Below is a small trained network, with its code and all its weights. Each question gives an input and a class and asks what happens when units are switched off, that is, made to give their printed mean instead of their output.

import numpy as np


def w(rows, s, z=0):
    codes = np.array(rows[::2]) - 128.0
    scale = np.full(codes.shape[1], s)
    scale[-1] = z or s
    return codes * scale


def norm(h):
    return h / np.sqrt((h * h).mean(-1, keepdims=True) + 1e-5)


def f(y):
    return np.maximum(y, 0)


def log_softmax(a):
    a = a - a.max(-1, keepdims=True)
    return a - np.log(np.exp(a).sum(-1, keepdims=True))


def net(x, mask):
    res = np.array(x, float).reshape(1, 3) / 4 @ E
    u = 0
    for l in range(2):
        y = f(norm(res) @ A[l][:, :-1].T + A[l][:, -1])
        res = res + np.where(mask[u : u + 10], y, B[l][:, -1]) @ B[l][:, :-1]
        u += 10
    return log_softmax(norm(res)[-1] @ U[:, :-1].T + U[:, -1])


A, B = {}, {}
E = w([
[141,89,70,190,182,159,32,118,57,2,168,115],'x0',
[128,123,113,84,152,131,154,109,69,135,127,87],'x1',
[123,139,153,169,95,109,118,43,223,137,126,203],'x2',
],0.0094)
A[0] = w([
[128,129,134,107,125,132,168,156,145,203,127,116,82],'0.n0',
[130,129,133,128,127,130,133,132,86,117,131,125,179],'0.n1',
[136,137,132,119,119,125,137,118,115,117,123,125,121],'0.n2',
[131,133,133,115,122,125,150,155,138,174,126,122,103],'0.n3',
[133,132,129,137,133,132,119,177,70,85,129,119,77],'0.n4',
[129,131,125,101,134,126,146,133,4,130,127,101,98],'0.n5',
[126,140,129,133,129,123,132,129,132,117,119,131,110],'0.n6',
[130,133,127,114,127,126,132,133,132,137,130,120,66],'0.n7',
[125,127,126,120,138,128,131,109,148,123,120,130,80],'0.n8',
[126,129,128,134,128,133,131,129,125,110,127,119,4],'0.n9',
],0.024,0.0028)
B[0] = w([
[101,194,142,62,96,8,121,117,152,143,40,234,226],'0.n0',
[109,123,124,152,118,136,105,193,147,141,117,117,173],'0.n1',
[141,116,126,161,152,113,111,157,164,121,118,158,137],'0.n2',
[77,157,97,62,87,44,99,47,133,164,106,134,192],'0.n3',
[94,125,86,112,122,101,57,119,95,113,116,106,227],'0.n4',
[144,68,120,191,193,247,190,159,79,136,159,22,249],'0.n5',
[158,106,125,123,144,111,120,112,137,110,175,128,132],'0.n6',
[137,171,150,117,67,166,73,134,106,91,144,157,143],'0.n7',
[125,138,144,159,79,127,122,154,190,145,158,115,142],'0.n8',
[175,134,160,80,154,96,125,166,126,145,108,180,140],'0.n9',
],0.015,0.021)
A[1] = w([
[137,131,112,99,121,124,121,187,69,37,134,156,80],'1.n0',
[154,168,168,119,100,104,177,40,164,96,128,232,96],'1.n1',
[184,126,184,175,97,172,182,90,218,134,204,142,25],'1.n2',
[150,81,129,122,153,196,142,183,85,151,176,44,61],'1.n3',
[140,118,123,133,127,114,144,111,141,141,140,116,48],'1.n4',
[139,146,171,45,97,86,147,132,161,201,116,147,90],'1.n5',
[159,139,157,142,153,140,183,170,135,127,102,154,9],'1.n6',
[150,63,132,150,151,246,156,217,99,150,188,14,171],'1.n7',
[157,186,171,40,123,61,180,112,115,121,75,236,74],'1.n8',
[148,120,129,114,93,120,48,127,155,112,181,126,81],'1.n9',
],0.013,0.0014)
B[1] = w([
[161,111,167,140,188,104,234,158,193,183,125,187,155],'1.n0',
[121,157,142,39,97,163,171,133,10,134,81,64,201],'1.n1',
[140,131,168,160,73,233,165,75,117,103,156,83,150],'1.n2',
[89,110,92,189,177,162,164,117,157,153,124,74,215],'1.n3',
[123,170,122,131,142,144,98,131,132,120,150,136,129],'1.n4',
[82,139,88,163,111,70,61,61,178,124,117,181,200],'1.n5',
[135,103,102,122,124,155,78,113,75,110,122,101,129],'1.n6',
[104,88,71,151,218,159,148,168,86,159,73,90,253],'1.n7',
[100,167,127,99,125,38,194,91,177,199,128,129,228],'1.n8',
[191,126,167,117,112,114,104,167,166,97,181,186,158],'1.n9',
],0.013,0.022)
U = w([
[90,92,75,180,239,185,135,167,99,146,98,55,249],'0',
[166,163,202,130,62,220,141,87,130,78,172,119,53],'1',
[57,215,125,54,99,2,140,62,162,194,63,169,218],'2',
[177,118,148,138,175,70,53,181,194,82,174,223,4],'3',
],0.0093,0.0017)

Each question gives the input, the list of numbers given to net, and the class t.
The units are the neurons (one row each of A and B). Each row of codes is followed by its name. A weight is (code - 128) times the scale printed after its matrix; where a second scale follows, it is the last column's (A, B and U).
mask holds one flag per neuron, layer by layer. A switched-off neuron (its flag False) gives its mean, the last column of its row in B, instead of its output. The means were averaged over made-up inputs and are rounded, as every weight is.
A unit's drop is (log p(t) with every unit on - log p(t) with that unit switched off) / (log p(t) with every unit on - log p(t) with every unit switched off).
top k neurons: the k neurons with the biggest drops, biggest first
top k neurons in layer l: the k neurons of layer l with the biggest drops, biggest first
drop when u is switched off: that unit's drop, to one decimal
input [1,-8,5], class 1: top 3 neurons in layer 0 : (0.n0 0.n5 0.n4)
input [2,0,5], class 1: top 4 neurons in layer 0 : (0.n0 0.n5 0.n4 0.n3)
input [6,-6,5], class 1: top 3 neurons in layer 0 : (0.n0 0.n5 0.n4)
input [2,-4,0], class 3: top 2 neurons in layer 0 : (0.n5 0.n0)
input [0,3,3], class 1: top 3 neurons : (0.n0 0.n5 0.n3)
input [8,-1,2], class 3: top 3 neurons : (0.n5 0.n0 1.n7)
input [6,-3,4], class 3: top 3 neurons : (0.n5 0.n0 0.n3)
input [4,-3,3], class 3: top 4 neurons : (0.n5 0.n0 0.n3 1.n9)
input [1,-4,5], class 1: top 4 neurons : (0.n0 0.n5 0.n4 0.n3)
input [4,7,7], class 1: top 4 neurons : (0.n0 0.n5 0.n3 0.n4)
input [5,-3,6], class 1: top 4 neurons in layer 0 : (0.n0 0.n5 0.n4 0.n3)
input [5,6,7], class 1: top 4 neurons : (0.n0 0.n5 0.n4 0.n3)
input [0,-1,3], class 1: top 3 neurons : (0.n0 0.n5 0.n3)
input [3,4,4], class 1: top neuron in layer 1 : (1.n2)
input [7,-4,3], class 3: top 2 neurons in layer 0 : (0.n5 0.n0)
input [1,3,8], class 1: top 3 neurons in layer 0 : (0.n0 0.n5 0.n3)
input [0,-5,5], class 1: drop when 0.n4 is switched off : 0.4
input [6,-4,2], class 3: drop when 0.n0 is switched off : 0.8
